Here is a tiny trained network, its code and every weight. The questions are about switching its units off for an input and a class, where a switched-off unit gives its printed mean instead of its output.

import numpy as np


def w(rows, s, z=0):
    codes = np.array(rows[::2]) - 128.0
    scale = np.full(codes.shape[1], s)
    scale[-1] = z or s
    return codes * scale


def f(y):
    return y / 2 * (1 + np.tanh(0.7978845608 * (y + 0.044715 * y**3)))


def log_softmax(a):
    a = a - a.max(-1, keepdims=True)
    return a - np.log(np.exp(a).sum(-1, keepdims=True))


def net(x, mask):
    res = np.array(x, float).reshape(1, 5) / 4 @ E
    y = f(res @ A[0][:, :-1].T + A[0][:, -1])
    res = res + np.where(mask, y, B[0][:, -1]) @ B[0][:, :-1]
    return log_softmax(res[-1] @ U[:, :-1].T + U[:, -1])


A, B = {}, {}
E = w([
[83,132,151,80,89,150,1,126,215,87],'x0',
[60,71,200,177,67,170,179,64,110,132],'x1',
[60,151,90,220,149,3,82,102,82,70],'x2',
[176,132,61,152,105,217,138,84,116,42],'x3',
[171,61,63,167,74,111,43,179,80,186],'x4',
],0.009)
A[0] = w([
[161,89,133,85,168,175,139,111,153,167,49],'neuron 0',
[79,98,176,151,80,136,176,84,94,166,128],'neuron 1',
[85,132,163,109,124,150,50,141,167,82,2],'neuron 2',
[182,109,92,155,151,158,176,109,76,76,122],'neuron 3',
[162,73,85,176,70,118,84,176,120,181,41],'neuron 4',
[84,61,194,177,72,137,126,80,139,125,55],'neuron 5',
[141,90,169,80,129,158,166,185,168,208,121],'neuron 6',
[143,106,175,61,121,139,149,166,143,205,57],'neuron 7',
[119,151,164,76,66,164,42,132,186,72,109],'neuron 8',
[77,56,160,156,114,174,162,161,131,118,84],'neuron 9',
[165,146,113,156,158,111,210,137,75,150,48],'neuron 10',
[215,170,60,75,195,110,133,137,122,110,83],'neuron 11',
[101,126,164,147,114,34,128,139,152,151,98],'neuron 12',
[184,123,42,193,76,161,141,56,166,2,45],'neuron 13',
[52,135,110,170,158,81,109,114,100,81,52],'neuron 14',
[102,238,154,108,178,121,194,97,169,82,60],'neuron 15',
[87,101,197,106,154,21,161,145,139,223,45],'neuron 16',
[171,205,100,92,161,101,72,178,145,98,51],'neuron 17',
[155,194,100,58,179,106,119,153,125,99,60],'neuron 18',
[151,129,135,123,160,89,204,136,84,181,28],'neuron 19',
[157,186,103,86,177,96,110,190,133,171,89],'neuron 20',
[159,140,109,92,76,213,163,148,141,128,100],'neuron 21',
[89,153,176,105,166,136,178,87,161,84,105],'neuron 22',
[85,174,107,209,177,70,92,74,115,96,67],'neuron 23',
[178,147,125,160,155,143,217,139,84,181,63],'neuron 24',
[171,150,158,69,106,193,149,131,146,161,34],'neuron 25',
[178,61,107,154,40,116,88,145,72,161,71],'neuron 26',
],0.0099,0.0056)
B[0] = w([
[162,125,95,177,175,92,129,113,76,41,192],'neuron 0',
[86,175,105,94,88,143,182,129,81,176,221],'neuron 1',
[63,34,188,123,255,117,44,172,130,161,187],'neuron 2',
[90,104,178,114,156,79,94,86,250,177,221],'neuron 3',
[127,203,177,166,88,218,71,211,185,74,212],'neuron 4',
[80,141,105,50,121,222,221,120,1,189,211],'neuron 5',
[213,129,50,143,154,89,133,113,119,108,251],'neuron 6',
[181,163,88,185,154,83,91,61,103,94,213],'neuron 7',
[73,2,186,146,220,68,122,149,164,188,254],'neuron 8',
[110,164,106,79,113,165,192,109,44,114,180],'neuron 9',
[73,7,194,158,203,133,63,181,107,160,208],'neuron 10',
[62,162,116,90,81,159,152,74,73,167,230],'neuron 11',
[198,161,91,87,113,84,115,44,157,97,202],'neuron 12',
[142,197,141,63,127,72,112,17,226,139,245],'neuron 13',
[193,124,52,202,202,88,150,131,34,53,201],'neuron 14',
[153,193,171,206,51,223,77,249,216,94,232],'neuron 15',
[136,175,181,62,95,55,64,44,241,108,243],'neuron 16',
[85,133,156,93,123,178,216,107,34,170,204],'neuron 17',
[120,157,128,76,101,178,192,145,59,153,196],'neuron 18',
[92,59,207,90,186,141,58,150,155,130,193],'neuron 19',
[79,174,120,103,95,184,185,76,87,159,214],'neuron 20',
[163,136,51,173,137,65,127,85,121,84,242],'neuron 21',
[132,200,124,151,57,152,86,222,138,116,218],'neuron 22',
[207,66,45,178,160,110,122,137,54,80,224],'neuron 23',
[58,49,150,136,199,121,82,137,134,150,229],'neuron 24',
[185,96,74,171,148,122,106,122,55,62,227],'neuron 25',
[116,200,177,159,71,197,65,189,163,89,222],'neuron 26',
],0.0077,0.0087)
U = w([
[216,104,60,175,162,98,127,110,81,71,109],'0',
[49,20,176,123,189,109,104,160,153,162,107],'1',
[137,197,150,156,63,184,103,246,173,89,100],'2',
[61,156,113,78,98,166,185,86,51,171,116],'3',
[152,160,134,82,125,76,112,10,214,123,144],'4',
[158,119,92,127,83,77,169,147,198,193,255],'5',
],0.011,0.014)

Each question gives the input, the list of numbers given to net, and the class t.
The units are the neurons (one row each of A and B). Each row of codes is followed by its name. A weight is (code - 128) times the scale printed after its matrix; where a second scale follows, it is the last column's (A, B and U).
mask holds one flag per neuron, in row order. A switched-off neuron (its flag False) gives its mean, the last column of its row in B, instead of its output. The means were averaged over made-up inputs and are rounded, as every weight is.
A unit's drop is (log p(t) with every unit on - log p(t) with that unit switched off) / (log p(t) with every unit on - log p(t) with every unit switched off).
The circuit of an input: a set's keep is (log p(t) with only the set's units on - log p(t) with every unit switched off) / (log p(t) with every unit on - log p(t) with every unit switched off). Starting from the 12 units with the biggest drops (on a tie, the unit counted first), units are removed one at a time, each time the one whose removal leaves the highest keep (on an exact tie, the one counted first), for as long as the keep stays at least 0.8.
units of the circuit, in order: the units of the circuit, biggest drop first
unit that matters most: the unit with the biggest drop
top k neurons: the k neurons with the biggest drops, biggest first
drop of u: that unit's drop, to one decimal
input [4,-5,4,-1,4], class 3: units of the circuit, in order	neuron 17; neuron 20
input [-8,7,1,-7,-3], class 1: top 2 neurons	neuron 10; neuron 19
input [5,-8,5,3,6], class 3: units of the circuit, in order	neuron 17
input [6,-3,-2,2,6], class 1: top 4 neurons	neuron 8; neuron 15; neuron 2; neuron 22
input [-4,6,7,-8,-2], class 4: top 4 neurons	neuron 16; neuron 12; neuron 25; neuron 6
input [3,-7,-8,5,1], class 0: top 3 neurons	neuron 21; neuron 25; neuron 0
input [7,1,-6,0,3], class 1: top 2 neurons	neuron 8; neuron 2
input [2,2,-7,7,-1], class 0: top 4 neurons	neuron 25; neuron 16; neuron 21; neuron 0
input [-7,-3,-1,8,-4], class 4: top 2 neurons	neuron 13; neuron 8
input [-6,4,4,7,-5], class 4: top 3 neurons	neuron 13; neuron 3; neuron 8
input [4,7,-3,7,-3], class 3: top 4 neurons	neuron 5; neuron 16; neuron 9; neuron 1
input [3,8,1,5,-8], class 2: top 2 neurons	neuron 15; neuron 22
input [5,-3,-7,-6,-7], class 0: units of the circuit, in order	neuron 6; neuron 25
input [-7,3,6,1,1], class 1: unit that matters most	neuron 10
input [8,0,-7,5,-7], class 1: top 2 neurons	neuron 8; neuron 2
input [4,2,7,-7,-3], class 0: top 3 neurons	neuron 14; neuron 23; neuron 13
input [0,3,-5,-5,-2], class 0: top 2 neurons	neuron 13; neuron 6
input [3,-4,3,-5,4], class 4: top 2 neurons	neuron 15; neuron 12
input [-8,-7,-3,7,0], class 1: top 3 neurons	neuron 10; neuron 3; neuron 24
input [-8,-8,-5,-1,0], class 1: unit that matters most	neuron 10
input [-4,2,0,-6,4], class 4: drop of neuron 16	0.8
input [2,0,-2,6,-6], class 2: drop of neuron 15	2.1
input [-5,-2,0,6,-4], class 4: drop of neuron 13	1.5
input [-8,3,4,7,8], class 1: drop of neuron 15	0.1
